[128 = 0]
(41) [121 170 119 152 181 116  68  84 114 122  86 117 129 108 138  44 176 115
 169 114 151 127 141 120  77 175 123 163  98]
(37) [ 94 114 143  85 125 139 174 102 127 117 148 108 114 137 139 153  96 150
  99 104 118 124 118 119 166 125 144 115 142]
(38) [130 130 116 137 139 115 130 103 124 133 136 129 131 142 128 109 105 122
 126 117 126 111 137 126 144 141 127 138 141]
(41) [116  92 154  84 157 117 188  46 131 124 177 110 146 163 136 123  79 222
 129 170  57  88 122 150 166 155 121 137 158]
(34) [137 130 151 152 178 119 128  60 130 109 114 109 167 129 111  59 172 165
 176 145 109 116 127 131 121 161 122 138 132]
(37) [155 130 124 195 145  81 138  82 112  88 113 118 165 132  81  92 167 125
 185 115 117 137 138 132 110 152 144 108 145]
(34) [130 163 107 130 145  81  77 141  86  87 108 125 112 101 128 130 142 137
 199 119 122 154 112 154  54 107 164 130 134]
(35) [109 111 161  86 140 195 138 118 152 138 159 138 135 132 150 121 134 124
  76 186 137 113 159 100 163 155  54 128 100]
(34) [155  89 135 104 132 142 169 100 130 156 103 115 138 173 131 145 100 180
 151 170 102  88 142 136 180 144 130 155 156]
(44) [112 135 127 114 109 153 100 160 141 116 113 145 129 138 160 129 121  94
 112 148 173 124 163 132 115 160  86 142 106]
(38) [157 140 116 171 138  64 114 111 104 111  89 123 146 132 120  96 134 133
 186  93 112 129 120 168  98 129 164 154 151]
(44) [ 81 145 131 132 114 109 127 114 128  80 154 128 124 114 138 124 131 107
 101  97 144 152 139 131  86 166 119 101  99]
(37) [141 123 120 167 126 109 133 117 153 180  90 117 126 139 120 102 120 152
 147  94 125 102 101 146 134 155 181 156 119]
(38) [119 127 100 105 102 145 135 165 120 141 126 130  91 138 130 185  85  98
 112 107 157 126 132 105 162 105 152 113 142]
(41) [128 138  97 119 111 124 101 152 121 107 140 137 126 135 123 153 131 141
 142 173 132 144 140 127  82 113 111 114 139]
(41) [135 126 119 127 130 135 102 137 144 159 104 129 117 133 133 129 134 171
 164 175 125 111 125 142  93 163 137 148 100]
(38) [146 154 130 160 158 115  87 127 117 133  71 116 129  98 119  83 183 124
 183 103 138 140 107 133  93 124 161 149 113]
(34) [108 129  95 130 125 114 156  87 124 157 125 107  97 149 123 134  87 130
 108  74 133 110 127 104 158 151 174 130 136]
(41) [121 123 133 155 120 133 139 120 146 146 152 135 124 116 113 125 144 115
  98 126 127 132 131 113 122 161 120 107  88]
(35) [127 163  71 133 150 122  95 119  93 125 135 118  99 118  98 131 136 104
 146 111 145 145 128  74 115  88 152 105 155]
(35) [105 148 119  97 179 113 154  59  86 105 149  87 112 118 113 109 116 140
 128  57 106 137  94  88 172  66 176 114 189]
(38) [158 129  97 173 173  67 150  44 111 151 113 100 142 159  92  74  98 169
 185  82  88  89 103 134 163 131 196 153 188]
(35) [134 124 122 143 130 112 153 120 124 124 145 123 131 133 105 135 103 120
 132  91 121 123 109 123 167 101 162 108 162]
(41) [ 98 124 160 101 151 132 150  97 135 116 144 116 128 124 147 111 103 144
 120 103 118 112 110 140 159 141 139 133 129]
(44) [114 134 118 129  97 166  98 168 162 122 114 144 139 143 142 128 138 102
 109 164 183 128 160 119 108 158  82 128 107]
(38) [168 117 113 126 125 176 105 168 138 179  75 130 119 137 117 148 156 135
 160 185 149 116 139 104 139 118 125 145 121]
(35) [114 133 128 107 164 165 110  87 123 126 161 138 125 131 137 102 136 112
 109 185 137 112 178  88 132 177  58 127  99]
(35) [123 119 153 135 173  87 169  67  99  70 149 110 139 129 105 121  89 137
 191  88 101 109 113 146 177 142 178 101 167]
(41) [ 98 146 114 101 128 148  66 159 146  88 164 155 130 133 148 135 110 140
 155 217 156 120 154 142  68 170  77 115 106]
(35) [110 131 140 104 129 124 128 129 120  93 132 120 127 120 136 142 130 150
 145 135 122 141 119 142 108 121 134 118 132]
(34) [172 122 109 146 122  98 126 128  95 113 118 130 142 134 101 148 157 147
 167 166  96 148 142 133  95 100 122 122 153]
(34) [119 139 110 123 186  70 162   4  72 139 114  83 105 138 128  80 106 159
 144  49  81 109 123 115 151 148 183 162 156]
(44) [ 93 124 121  91  85 106 142 147 130  69 176 133 138 145 144 174  93 165
 106 150 112 150 125 160  88 109 112 101 155]
(44) [117 135 116 178 133 134 139  98 127 118  88 108 112 122  89 126 161  83
 158  85 178 133 151  83 137 196 167  90  92]
(35) [136 130 104 128 117 113 146 116 112 124 124 109 130 137 107 141 141 147
 124 113 114 148 117 110 124  83 147 116 166]
(38) [119 137  98 110  91 132 119 180 128 154 157 142  96 120 135 173 104 108
  73 113 133 148 115 115 119  75 131 117 131]
(38) [147 126 151 116  96 144 108 209 130 144  97 146 122 100 153 155 156 107
 110 128 134 156 112 153 107  78 118 147 107]
(44) [111 123 141 112 154 129 152  86 140 123 117 106 142 153 141  94  86 151
 142  93 131  92 110 139 185 137 156 150 167]
(38) [101 150 117 131  89 134  76 202 179 131 118 143 131 122 152 125 123 141
 125 134 167 136  97 165  66 127 136 137 108]
(37) [118 146 122 104 133 119 108 153  94  91 157 136 106 100 129 162 122 108
 137 127 124 155 122 125 106  87 131 102 134]
(41) [147 117 131 113 128  79 155  85 103 115 106 112 159 161 151 105 113 180
 135 116  78 122 127 173 124 105 127 178 182]
(35) [121 115 163 104 101 163 119 172 167 149 103 139 139 127 170 126 143 146
  98 158 139 126 125 160 112 141  94 161  93]
(44) [143 115 142 202 145  90 170  73 117 106 118 111 138 115  69 118 161 116
 179  89 116 132 129 119 137 185 178  84 106]
(34) [138 101 159 142 126 177 150 148 164 112 119 137 159 148 111 135 120  96
 148 154 171 100 147 119 200 156 111 103 135]
(34) [142 129 131 146 126 104 142 134 112 103 171 145 148 123 116 125 110  81
 101  97 117 138 128 129 159  82 112 110 164]
(34) [158 120 111 169 128  87 147  94 124 148 113 119 148 149 106 103 129 150
 143 108 100 117 122 140 131 129 152 145 154]
(37) [ 90 140 130 136 172 133 144  36 118 101 161 114 129 131 120  78 130  97
 105 106 142 116 168  81 152 199  99 108 110]
(37) [157 130 116 151 124  87 147 133 107 186 131 126 107 108 119 127 118 115
  90  48  87 138  83 131 150  58 178 148 146]
(38) [101 144 119 109 115 120  94 147 133 100 144 136 122 121 147 138 128 152
 135 162 131 143 129 149  59 144 112 123 108]
(37) [107 128 126 146 110 132 130 127 155 121 145 134 134 133 124 124 129 122
 108 133 146 128 138 125 112 170 115 109 103]
(37) [150 145 145 118 171  96 101 114  89 121 117 124 130  98 142  94 151 147
 164 120  86 139 104 156 101  86 136 163 139]
(37) [131 143 123 122 140 133  99 156 133 154 104 127 112 117 140 118 114 128
 148 106 140 117  96 138 135 102 163 152 133]
(41) [123 121 113  93 109 139 136 159 121 100 162 132 122 140 118 187  99 144
 134 163 125 137 124 121 136  82 128  93 167]
(35) [149 131 131 162 117 151 110 171 136 166  96 142 113 104 120 132 161  71
 117 111 160 136 134 109 134 133 130 128  85]
(41) [114 131 135 108 129 153  99 151 148 117 169 163 140 140 162 115  87  94
  99 170 152 103 161 139 140 154  60 139 119]
(35) [146 117 155 139 115 132 149 131 150 176  69 113 148 131 150  88 157 137
  92  76 123 127 102 147 151 104 140 182 131]
(41) [157 113 122 117 125 149 139 148 119 160 112 131 118 140 124 154 114 113
 126 135 130 115 134 112 177  96 131 138 149]
(37) [149 128 120 185 130  81 164  88 105  99 166 126 156 122  77 111 150  96
 112  82 101 154 128 108 139  99 133  87 161]
(34) [157 116 103 151  89 127 141 159 117 130 138 141 128 134  97 176 147 102
 109 150 128 153 152 104 120 102 110  96 133]
(41) [150 117  99 121  69 115 130 177 127 150 146 155 132 152 146 165 105 116
  65 147 115 141 148 143 112  86  86 145 148]
(44) [120 128 120 105 129 117 144 113 111  90 188 134 144 141 126 137 100 127
  99 139 107 135 137 121 142  89  95 107 175]
(35) [137 107 191 139 131 142 141 133 154 138  83 132 153 121 157  95 149 122
 130 118 132 112 128 168 148 170 115 165  90]
(38) [157 104 121 155  70 171 141 202 167 161 109 146 142 145 107 169 142  92
  94 147 166 134 138 109 159 104 112 109 129]
(44) [ 86 134 152  79 118 147 110 168 147 111 130 134 111 118 174 147  92 139
 125 129 148 122 110 163 117 138 133 138 108]
(34) [131 116 123 118 106 143 135 136 149 155 142 135 138 145 136 132 130 151
  86 161 117 126 134 126 122 122  95 139 127]
(44) [113 143 157 122 135 154  92 146 143 143 132 154 129 102 174  83 146  76
  72 125 152 129 149 133 114 156  65 161  72]
(41) [117 129 130  88 127 141 108 144 131 133 117 133 118 138 166 134 103 147
 131 157 132 113 135 149 118 138 112 159 123]
(37) [ 90 146 136  88 138 172  81 160 156 119 138 140 118 120 162 120 114 129
 128 166 166 116 128 131 112 149 101 135 103]
(35) [134 135 122 133 145 127 108 125 105 153 111 133  88 105 131 138 136 106
 147 128 130 125 143 117 112 165 140 135  78]
(37) [155 114 106 135 102  69 166 141  93 168 173 133  91 111 106 191  97 147
  98  89  53 149  87 141 124  58 183 112 144]
(44) [157 121 106 139 115 119 119 136 137 158  90 123 140 153 124 124 133 168
 154 153 119 117 123 144 113 119 140 159 148]
(38) [111 177 133 131 181 109  76  99  76  98 110 122 101  72 142  81 178  79
 149  83 140 159 137 111  78 138 127 138  87]
(44) [ 97 141 116 140 104 127 130 127 128  88 170 134 127 116 112 143 151  96
  87 124 146 164 150  99  92 141  99  77 108]
(44) [101 125 120 105 106 142 130 151 151  63 197 143 160 153 119 154  91 138
 119 180 141 130 136 130 130 108  88  79 174]
(34) [ 98 172 121 137 192  64 111  38  98  98 127 102 135 122 148  30 106 130
 146  33 114 116 105 145 122 136 164 167 161]
(37) [112 148 146  91 180 119 105 108  89  28 160 120 144 109 119 126 133 149
 205 165 115 144 121 136 108  98 122  93 169]
(38) [ 44 156 142  96 159 146 118  89 143  72 158 101 107 101 131 116 132 155
 144 114 154 138 106 109  97 177 154  83  96]
(34) [121 124 154  93 114 156 101 174 169 140 117 146 151 141 182 108 107 151
 111 163 140 107 119 176 124 123  90 177 128]
[116 148 148 128 198 127 123  57 108 123  98  97 126 111 130  60 147 128
 163  79 130 113 115 111 155 147 157 151 129] -> (41)
[ 84 134 154  90 167 162 136  98 119 125  97 103  83 110 150 131 110 112
 150  87 162 108 129 106 170 183 168 128  90] -> (34)
[138 147  97 166 109  89 120 132 112  90 150 133 152 127  99 120 150 102
 118 107 127 164 131 120  93  85 119 101 163] -> (41)
[163 102 154 162 139 133 157 107 140 168 119 140 152 143 127  93 120  95
 107 114 120  94 146 131 195 154 107 156 123] -> (41)
[182  80 121 145  98 122 181 139 128 167 119 132 136 164  98 181 106 151
 138 157  95 108 135 134 177 114 144 125 157] -> (34)
[147 113 150  97  99 197 103 245 130 148 151 169  90  80 125 224 154  85
 113 206 143 158 134 107 122  86  91  85  70] -> (44)
[105 162 128 150 109 137  85 170 131 107 144 151 123  84 137 113 177  50
  74 103 170 175 143 108  74 125  84 107  78] -> (38)
[115 160  87 110 100 152  75 168 116 139 136 148 103 116 152 137 157  79
  62 148 163 164 167  89  70 109  64 134 100] -> (44)
[144 121 162 122 145 120 154 118  93 128 119 128 123 108 143 122 128  79
 104  71 113 134 131 130 177 101 127 145 131] -> (38)
[132 109 146 139 121 141 155 122 141 156 136 133 124 126 126 132 128 113
  95 121 123 119 135 119 157 152 120 125 100] -> (41)
[116 104 131 151  95 157 178 120 147  96 117 116 141 153  93 162 140  97
 121 124 173 133 164  90 167 174 126  73 124] -> (44)
[151 101 125 143 133  96 177  83 126 192 102 107 114 149 121 127  96 175
 135  89  82  94 104 144 167 145 190 162 136] -> (34)
[173  99 122 170 123 126 171 115 113 177 110 126 113 132  87 157 137 101
 129 112 114 119 143  97 178 140 154 114 116] -> (35)
[171 115  93 177  78 157 116 193 164 189 116 157 134 147 101 151 139  87
  97 158 162 124 147 103 139 119 106 122 119] -> (35)
[158  70 135 134  61 165 172 192 176 186 146 157 129 159 117 207  96 138
  89 192 121 106 140 137 168 142 109 111 107] -> (35)
[159  92 118 124  69 153 139 212 170 141 144 160 153 171 122 191  77 137
 125 194 138 106 130 154 163  96 109 117 167] -> (34)
[147 102 131 147 106 124 159 120 145 115 129 129 167 162 111 132 127 146
 132 156 121 119 144 138 144 138 110 120 155] -> (44)
[105 102 131  90  79 186 162 177 164  85 127 123 144 167 121 198 100 133
 126 164 179 126 140 113 176 114 121  81 168] -> (37)
[ 89 140 145 128 144 151 126 101 141  98 156 125 131 110 125 104 152 107
 105 127 151 138 141  99 121 166 101  97  96] -> (38)
[161 119 128 168 103 123 135 135 134 152 102 138 152 136 123 110 167 100
  96 124 130 139 152 125 122 131  96 146 117] -> (37)
[148  85 154 144  91 138 196 146 151 123 114 117 154 148  96 172 128 144
 132 118 121 129 110 135 183 107 159  96 157] -> (38)
[105 116 157 156  83 169 128 174 199 139 117 136 145 115 123 131 177 132
  99 150 165 143 119 133  94 177 113 102  61] -> (44)
[174 120 107 150 122 146 117 152 127 156 129 142 137 133  96 141 157 120
 134 179 124 133 142 101 131  96 104 118 139] -> (44)
[142 120 124 100  80 138 110 224 136 119 145 165 132 139 154 184  82 106
 110 160 140 132 128 163 132  70 101 132 156] -> (34)
[144 114 113 102  55 150 120 210 138 176 131 156 109 129 156 191 139 124
  49 170 122 158 143 133  88  86  79 144 101] -> (34)
[182 123 125 163 128 113 145 131  96 173 127 138 129 109 108 119 160  73
  81  85 101 148 130 102 162  63 118 139 140] -> (38)
[ 82 170 121 123 148 111 103 125 110  75 172 134 116 100 139 104  99  59
 103  54 161 145 120 115 133 107 132 104 141] -> (34)
